Each row has a name. Each question is about the rows just above it.

[-14  30   1  25 -29 -15   3  -3  38  34  13   9 -11 -14  -1 -14  -1  64
 -18  22  13  22  -8 -13 -44 -23   0  22  -9 -14 -12 -10 -22  41  38 -24
  -2 -36 -14 -25   3   4 -20 -66 -33  -5   9 -16   9  16  16  30  25  -5
  37]  L
[-27  19   4  42 -41 -34  31  -8  33  49  46  17 -25  -7 -12 -17  -1  77
 -17  27  10  29  -2 -17 -61  -5 -27  34 -19 -35 -40 -18   5  80 -15 -31
  -1 -18 -16 -32 -17  -4 -17 -49 -31  21   9 -13   4  -2  13  40  28  12
  44]  F
[-17  53   3  23 -15   2 -27  -9  45  16 -12  -8  -8 -23 -10 -21  11  69
 -60  14  13  22 -14 -10 -30 -43  22  15 -14   7  17  -7 -56  -4  55 -16
  -3 -51   3 -22  12  12 -26 -84 -37 -28  18 -28  18  36  25  20  24 -16
  31]  N
L without one entry, shuffled: [ 30  64 -23  16  13  30   0  34  41 -24   1  -1 -22   4 -14 -14  -5  37
  22  22 -13 -66 -14   9 -29  -2 -44  16  25   3  -5 -25 -15   9  38 -12
 -16  -3 -14   3  13   9  -9  25 -11 -18 -36 -10  22  -1 -14  38 -20  -8]. Gone: : [-33]
Shuffled F with one entry gone: [ -1 -18  -2 -31  34 -13  -4 -31  19 -17 -17 -19 -35   5  -1  -7 -17  10
  46  -5  12  13  27 -41 -17  21  -2  29 -40  28 -34  49 -27  77 -32   9
   4 -49  80  -8  31 -17  40 -18   4 -15  33 -12  44  17 -27 -61  42 -25], missing : [-16]
N without one entry, shuffled: [ 45  15  -8 -84  22  12  36  53 -16  25 -23 -15 -43  -7  18 -14 -10 -17
  -8   2 -30   3  55 -16  24 -27 -51  11  23  -9 -28  69 -37 -60 -14 -21
  12  17 -10  18  14 -22   3  -3  -4   7  20  31 -26 -12 -28 -56  22  16]. Gone: : [13]

[-26  16   0   3 -20  -2  -7  10  11   4  10  -1  22   1  12  19   9 -21
   8  21 -37  -3 -28   0 -12  15  12   6  28 -19   8 -23  25  -4 -24 -17
 -20 -42  -5  19  18  15 -14  15  -8 -27   4 -28  14 -11] = Q
[ -8   0   1  20  16   9  -7 -31  18   4  17  -1  15 -15  -7  -3  32 -18
  14   2 -12  17 -28 -36   5 -17  44  15  -5  -2 -22   6  12  -4  -8   7
  29   4  14 -12 -38   3   6  -6  10   4  11  -2   8  26] = V
[ -1 -15 -20 -17  -2 -15  23  11  13  17  44  19  16   6  13  -6 -21 -15
  23   2  26   1 -18  11   3  -2 -40 -22 -26 -46  28  -3   7   7 -17 -25
  -4  -5 -20  41  27 -14  -2   2  31  12 -30  16   2  -2] = W
[ -8  -2  25  32  -8  -3  23  -6  58  47 -27   0   6  24 -21   3  -8 -50
   3  18  -3  25 -38  23 -13 -12  19 -17  21  -2  -6   1 -16   2 -24  10
  14 -51   1  43  21  13   4  19   2  32  -5  39  -4  -9] = B
[ -2  30 -15  35 -12 -11 -11  -4  28 -28   7  20 -12 -32  -3 -14  60  27
  12 -28   4 -21  27   6 -13  15  18  -4 -31 -22   1  -8  24 -51  -6  37
  -6  11 -10  49 -45 -29 -28  13   9 -24 -27  22 -12 -11] = Z
[ 21   8   3   2  -8   3  25  -4   0  10  15  47  12 -28 -15  -1  -3 -11
  39  10   6 -59 -18  30 -24  21 -21  16 -14  21 -10  29 -13   3   4 -10
  -7  14 -27  10  16  -3  12   7  30  27   8   1 -26  12] = S
[-10  -2  25  27  -3  -4  21   2  59  49 -27   6  -3  20 -20   4   0 -47
   2  20   2  17 -37  22 -11  -6  19 -15  16  -4  -7  -7 -13   5 -22   8
  17 -45   7  39  16   1  10 -15  -1  32  -6  36  -5 -11] = E
[ 19 -32   7  12   3   7  10   8   5   1   1  18 -15  31 -21  25  38  16
  -5  40  -2 -32 -16   4 -16 -11   4 -34   2  20  11   8   2 -18  11  -9
   4  30   8  46   4  -5  -3 -44 -21  -4  -5 -10 -28 -32] = P
[ 19  -2   3   8  -4   3  25   7   6   6  16  41  15 -28 -15  -5  -2 -10
  43   9  14 -56 -17  28  -8  25 -16  25 -15  19 -13  23 -19   2   6  -4
  -9  14 -22  13  14 -13  11   3  26  31   6   2 -22  12] = Y
Shuffled Q with one entry gone: [-24 -17 -11  15  18 -20 -27  12 -21 -12  16  25  10  19  15   9 -28  -7
 -26   1   0  -3  28   8  11  22   3   6  12 -23 -42  -4  -8 -14   8  10
  -1 -19   4   4  -2  21  15  -5  19 -37   0 -20 -28], missing : [14]
Shuffled Q with one entry gone: [-28 -23  14 -26  16  19   0  -3   4  12 -28 -20 -17  15  28 -42 -27   4
   9  18  22 -14   0  -2   8 -37  10 -24  -8 -12  15  12  15   6 -19   1
  -5 -20  21  11   3  25  -7   8  19 -11  10  -4 -21], missing : [-1]
E without one entry, shuffled: [ -2  21  -3  -4   0  36 -45  -7  10 -15 -13  -6  19 -15  27 -20  -6  20
  25  59 -11  22 -27   2  32  -4   5  -1  -7  20   4  16   1 -47 -10 -22
 -37  -3  49  16   6  -5   2 -11  17   2  17   8   7]. Gone: : [39]
S without one entry, shuffled: [-27   8   1   0   4  -8  -1  21   2 -26   3  10  16 -24  30  15  16  30
  27   3  21 -18   8  -3  -3  12   7  -4   3 -10   6 -10  39 -28  10  47
 -14  10 -59  -7 -13  29 -15  14  25  12  12 -11  21]. Gone: : [-21]
Which entry of B is missing from [  4   6 -24  -8  21   3   0 -38  32 -17   2  58   1   2  43  39  23  -3
  24  -2  32  -9   3  19  -6  10 -27  -8  -3 -51  -5  14  25 -13 -21  23
  19 -12  47  -8  25  13  21  -6  -4   1  -2 -16 -50]? : [18]

